Here is a tiny trained network, its code and every weight. The questions are about switching its units off for an input and a target symbol, where a switched-off unit gives its printed mean instead of its output.

import numpy as np


def w(rows, s, z=0):
    codes = np.array(rows[::2]) - 128.0
    scale = np.full(codes.shape[1], s)
    scale[-1] = z or s
    return codes * scale


def f(y):
    return y / 2 * (1 + np.tanh(0.7978845608 * (y + 0.044715 * y**3)))


def softmax(a):
    e = np.exp(a - a.max(-1, keepdims=True))
    return e / e.sum(-1, keepdims=True)


def log_softmax(a):
    a = a - a.max(-1, keepdims=True)
    return a - np.log(np.exp(a).sum(-1, keepdims=True))


def net(x, mask):
    ids = ['βγδεζθλπστφω'.index(c) for c in x.split()]
    T = len(ids)
    res = E[ids] + P[:T]
    u = 0
    for l in range(3):
        r = res
        for j in range(2):
            rows = slice(4 * j, 4 * j + 4)
            q, k, v = (r @ M[l][rows].T for M in (Q, K, V))
            z = softmax(np.where(np.tri(T) > 0, q @ k.T / 4**0.5, -1e9)) @ v
            o = O[l][rows]
            res = res + np.where(mask[u + j], z, o[:, -1]) @ o[:, :-1]
        u += 2
        y = f(res @ A[l][:, :-1].T + A[l][:, -1])
        res = res + np.where(mask[u : u + 4], y, B[l][:, -1]) @ B[l][:, :-1]
        u += 4
    return log_softmax(res[-1] @ U[:, :-1].T + U[:, -1])


Q, K, V, O, A, B = {}, {}, {}, {}, {}, {}
E = w([
[152,250,77,143,135],'β',
[135,150,121,93,93],'γ',
[129,157,127,77,87],'δ',
[144,121,135,103,140],'ε',
[128,162,34,120,121],'ζ',
[143,143,130,111,116],'θ',
[147,141,133,125,118],'λ',
[117,98,44,52,152],'π',
[131,153,119,93,90],'σ',
[142,140,129,110,114],'τ',
[122,173,112,96,51],'φ',
[62,76,154,98,163],'ω',
],0.018)
P = w([
[120,129,188,166,123],'0',
[184,49,150,117,124],'1',
[84,153,172,163,148],'2',
[183,73,127,91,120],'3',
[67,175,155,132,161],'4',
[180,83,109,69,111],'5',
[46,187,136,127,165],'6',
[174,89,90,59,98],'7',
[20,193,105,149,151],'8',
[166,95,65,67,88],'9',
[2,201,73,150,144],'10',
[171,89,51,76,89],'11',
[35,118,90,61,184],'12',
],0.0096)
Q[0] = w([
[92,195,29,157,148],'0.h1',
[146,97,140,10,96],'0.h1',
[229,55,109,214,107],'0.h1',
[74,162,99,196,93],'0.h1',
[213,143,116,82,99],'0.h2',
[113,153,82,154,192],'0.h2',
[117,158,154,114,115],'0.h2',
[120,110,124,96,136],'0.h2',
],0.012)
K[0] = w([
[46,204,22,200,103],'0.h1',
[140,121,109,19,163],'0.h1',
[244,95,148,147,159],'0.h1',
[137,101,59,133,48],'0.h1',
[110,134,34,118,126],'0.h2',
[205,150,154,118,90],'0.h2',
[93,178,129,128,131],'0.h2',
[106,103,91,141,92],'0.h2',
],0.011)
V[0] = w([
[139,85,191,65,179],'0.h1',
[183,116,139,101,146],'0.h1',
[130,197,18,231,120],'0.h1',
[232,142,177,186,154],'0.h1',
[1,101,243,137,190],'0.h2',
[191,121,203,171,96],'0.h2',
[29,87,194,159,155],'0.h2',
[37,163,173,142,141],'0.h2',
],0.0061)
O[0] = w([
[173,128,131,201,41,109],'0.h1',
[210,113,152,241,92,107],'0.h1',
[180,166,203,56,181,135],'0.h1',
[180,95,97,195,124,4],'0.h1',
[15,107,148,254,148,66],'0.h2',
[138,91,163,247,83,70],'0.h2',
[66,179,131,237,116,72],'0.h2',
[47,37,73,206,129,119],'0.h2',
],0.0057,0.0046)
A[0] = w([
[118,250,108,166,188,3],'0.n1',
[17,165,189,149,173,197],'0.n2',
[78,68,176,125,254,74],'0.n3',
[171,47,186,136,240,59],'0.n4',
],0.0082,0.0049)
B[0] = w([
[75,156,73,216,81,146],'0.n1',
[230,107,160,11,143,253],'0.n2',
[131,254,63,140,139,157],'0.n3',
[142,223,106,173,35,109],'0.n4',
],0.0095,0.0048)
Q[1] = w([
[102,118,36,137,58],'1.h1',
[220,200,111,66,155],'1.h1',
[33,148,147,110,127],'1.h1',
[188,61,127,104,143],'1.h1',
[91,153,114,88,149],'1.h2',
[186,84,147,84,65],'1.h2',
[50,86,87,178,164],'1.h2',
[245,127,7,133,80],'1.h2',
],0.013)
K[1] = w([
[53,77,65,38,63],'1.h1',
[144,165,167,66,111],'1.h1',
[39,180,98,120,160],'1.h1',
[198,19,160,83,166],'1.h1',
[95,124,156,70,110],'1.h2',
[101,153,33,61,148],'1.h2',
[200,53,229,149,136],'1.h2',
[244,165,41,81,185],'1.h2',
],0.011)
V[1] = w([
[72,125,114,132,12],'1.h1',
[99,176,130,106,180],'1.h1',
[52,151,140,175,71],'1.h1',
[111,50,203,220,164],'1.h1',
[233,131,137,105,24],'1.h2',
[46,3,92,97,147],'1.h2',
[94,23,232,84,94],'1.h2',
[101,87,93,134,193],'1.h2',
],0.0063)
O[1] = w([
[132,147,129,158,178,111],'1.h1',
[118,122,132,204,96,157],'1.h1',
[151,166,175,89,142,68],'1.h1',
[100,188,61,130,120,8],'1.h1',
[103,158,149,144,143,154],'1.h2',
[157,79,178,86,119,123],'1.h2',
[101,2,176,172,94,110],'1.h2',
[150,115,111,91,118,122],'1.h2',
],0.0085,0.014)
A[1] = w([
[36,210,253,110,30,2],'1.n1',
[90,207,76,212,236,152],'1.n2',
[143,179,205,163,129,183],'1.n3',
[44,166,135,152,74,184],'1.n4',
],0.0065,0.0078)
B[1] = w([
[86,158,7,130,98,109],'1.n1',
[109,83,144,120,111,230],'1.n2',
[166,100,152,104,109,247],'1.n3',
[151,86,190,101,121,176],'1.n4',
],0.015,0.0014)
Q[2] = w([
[204,108,90,122,40],'2.h1',
[73,101,100,162,148],'2.h1',
[53,125,11,204,116],'2.h1',
[62,116,191,122,163],'2.h1',
[202,111,172,204,63],'2.h2',
[97,83,197,97,62],'2.h2',
[112,175,93,44,81],'2.h2',
[106,227,152,170,92],'2.h2',
],0.011)
K[2] = w([
[239,44,77,120,158],'2.h1',
[134,87,181,179,105],'2.h1',
[207,111,121,179,112],'2.h1',
[68,80,246,166,64],'2.h1',
[156,98,28,157,169],'2.h2',
[127,78,179,172,195],'2.h2',
[147,203,176,160,188],'2.h2',
[168,123,96,188,70],'2.h2',
],0.012)
V[2] = w([
[51,107,86,88,119],'2.h1',
[172,150,190,106,164],'2.h1',
[39,100,101,131,157],'2.h1',
[173,117,122,148,246],'2.h1',
[98,173,168,110,83],'2.h2',
[55,123,81,80,63],'2.h2',
[84,90,102,104,183],'2.h2',
[147,196,141,145,67],'2.h2',
],0.013)
O[2] = w([
[203,33,187,224,117,197],'2.h1',
[88,152,93,139,72,254],'2.h1',
[202,62,96,218,162,44],'2.h1',
[159,96,20,160,110,104],'2.h1',
[112,159,153,194,106,176],'2.h2',
[154,159,250,107,39,117],'2.h2',
[104,83,132,70,61,136],'2.h2',
[162,161,178,193,159,71],'2.h2',
],0.011,0.007)
A[2] = w([
[174,85,153,95,110,1],'2.n1',
[157,147,171,92,177,162],'2.n2',
[75,27,132,119,104,187],'2.n3',
[155,121,178,120,250,77],'2.n4',
],0.012,0.004)
B[2] = w([
[132,130,153,101,237,201],'2.n1',
[141,134,138,19,156,159],'2.n2',
[137,187,127,237,98,254],'2.n3',
[157,233,254,124,90,128],'2.n4',
],0.0089,0.017)
U = w([
[194,206,120,157,132,19],'β',
[113,80,138,114,134,86],'γ',
[96,73,161,115,125,106],'δ',
[105,79,117,125,148,153],'ε',
[233,62,88,37,59,1],'ζ',
[97,79,123,120,159,184],'θ',
[88,87,119,128,185,202],'λ',
[237,79,137,130,142,176],'π',
[118,83,140,117,125,81],'σ',
[103,83,121,126,152,157],'τ',
[105,71,199,83,171,18],'φ',
[124,123,118,195,2,173],'ω',
],0.0094,0.0047)

Each question gives the input, a string of symbols that net reads in full, and the target symbol t.
The units are the heads (4 rows each of Q, K, V and O) and the neurons (one row each of A and B). Each row of codes is followed by its name. A weight is (code - 128) times the scale printed after its matrix; where a second scale follows, it is the last column's (O, A, B and U).
mask holds one flag per unit, layer by layer, with each layer's heads first. A switched-off unit (its flag False) gives its mean, the last column of its rows in O or B, instead of its output. The means were averaged over made-up inputs and are rounded, as every weight is.
A unit's drop is (log p(t) with every unit on - log p(t) with that unit switched off) / (log p(t) with every unit on - log p(t) with every unit switched off).
The circuit of an input: a set's keep is (log p(t) with only the set's units on - log p(t) with every unit switched off) / (log p(t) with every unit on - log p(t) with every unit switched off). Starting from the 12 units with the biggest drops (on a tie, the unit counted first), units are removed one at a time, each time the one whose removal leaves the highest keep (on an exact tie, the one counted first), for as long as the keep stays at least 0.8.
circuit, biggest first: the units of the circuit, biggest drop first
top k neurons: the k neurons with the biggest drops, biggest first
top k neurons in layer l: the k neurons of layer l with the biggest drops, biggest first
which heads matter: for each layer, one digit per head in row order, 1 if its drop is at least 0.15 and else 0, layers parted by /
input φ τ φ γ φ β φ, target φ: top neuron => 2.n3
input ε ζ ζ λ, target ζ: circuit, biggest first => 2.n3, 2.h1, 0.h2
input λ ε γ ζ, target ζ: circuit, biggest first => 2.n3, 0.h2
input ω ζ ζ ε δ φ φ λ θ δ φ τ δ, target φ: circuit, biggest first => 2.h1, 0.h1
input φ σ ε π φ β γ φ, target β: circuit, biggest first => 1.h2, 2.h2
input τ φ π φ β, target π: top 2 neurons => 1.n2, 1.n3
input ω δ λ σ π λ, target π: top 2 neurons => 2.n1, 0.n3
input θ ω γ τ π π π δ, target π: which heads matter => 00 / 00 / 10
input φ ω σ π β φ φ, target β: circuit, biggest first => 0.n1, 1.h2
input τ θ δ ω τ θ, target ω: which heads matter => 11 / 01 / 00
input π β γ ε φ β φ β β ω ε, target β: which heads matter => 10 / 11 / 01
input λ β γ σ φ σ λ λ ω ε δ, target ω: which heads matter => 00 / 00 / 01
input θ λ ω π φ ω π π φ φ β β γ, target β: which heads matter => 10 / 11 / 01
input π τ θ, target π: circuit, biggest first => 2.h1, 0.n2, 1.n3
input ω τ ω φ θ τ, target ω: top 2 neurons => 0.n2, 2.n1
input β θ λ ω ω θ σ, target ω: top neuron in layer 0 => 0.n3
input λ π λ φ ζ τ τ λ, target ζ: top 4 neurons => 2.n3, 0.n1, 2.n1, 0.n3
input θ ζ ω ω, target ω: top 3 neurons => 0.n2, 2.n3, 0.n3
input ω π γ π φ γ, target π: top 2 neurons => 2.n1, 2.n3
input γ θ φ π θ γ λ φ φ γ π φ, target π: circuit, biggest first => 2.h1, 0.h1
input φ σ λ φ δ π ζ γ π β ε, target π: circuit, biggest first => 2.h1, 0.h1, 0.n2
input ω γ π, target ω: top neuron in layer 0 => 0.n2
input π σ φ λ π, target φ: circuit, biggest first => 2.h2, 2.n3
input δ π φ ζ λ ω π φ ω, target π: which heads matter => 00 / 10 / 10
input δ π β δ β φ π, target β: circuit, biggest first => 2.h2, 2.n4
input ω ε ζ ε, target ζ: which heads matter => 10 / 11 / 11
input φ δ ε σ φ β φ ζ, target ζ: circuit, biggest first => 0.h2
input σ τ δ ω τ δ φ φ τ ζ ω σ, target ω: circuit, biggest first => 0.h1, 2.n3, 2.h2
input λ ω τ τ, target ω: top 2 neurons => 2.n1, 0.n2
input φ φ π φ ζ π φ, target ζ: circuit, biggest first => 2.n3, 0.n2, 1.h2
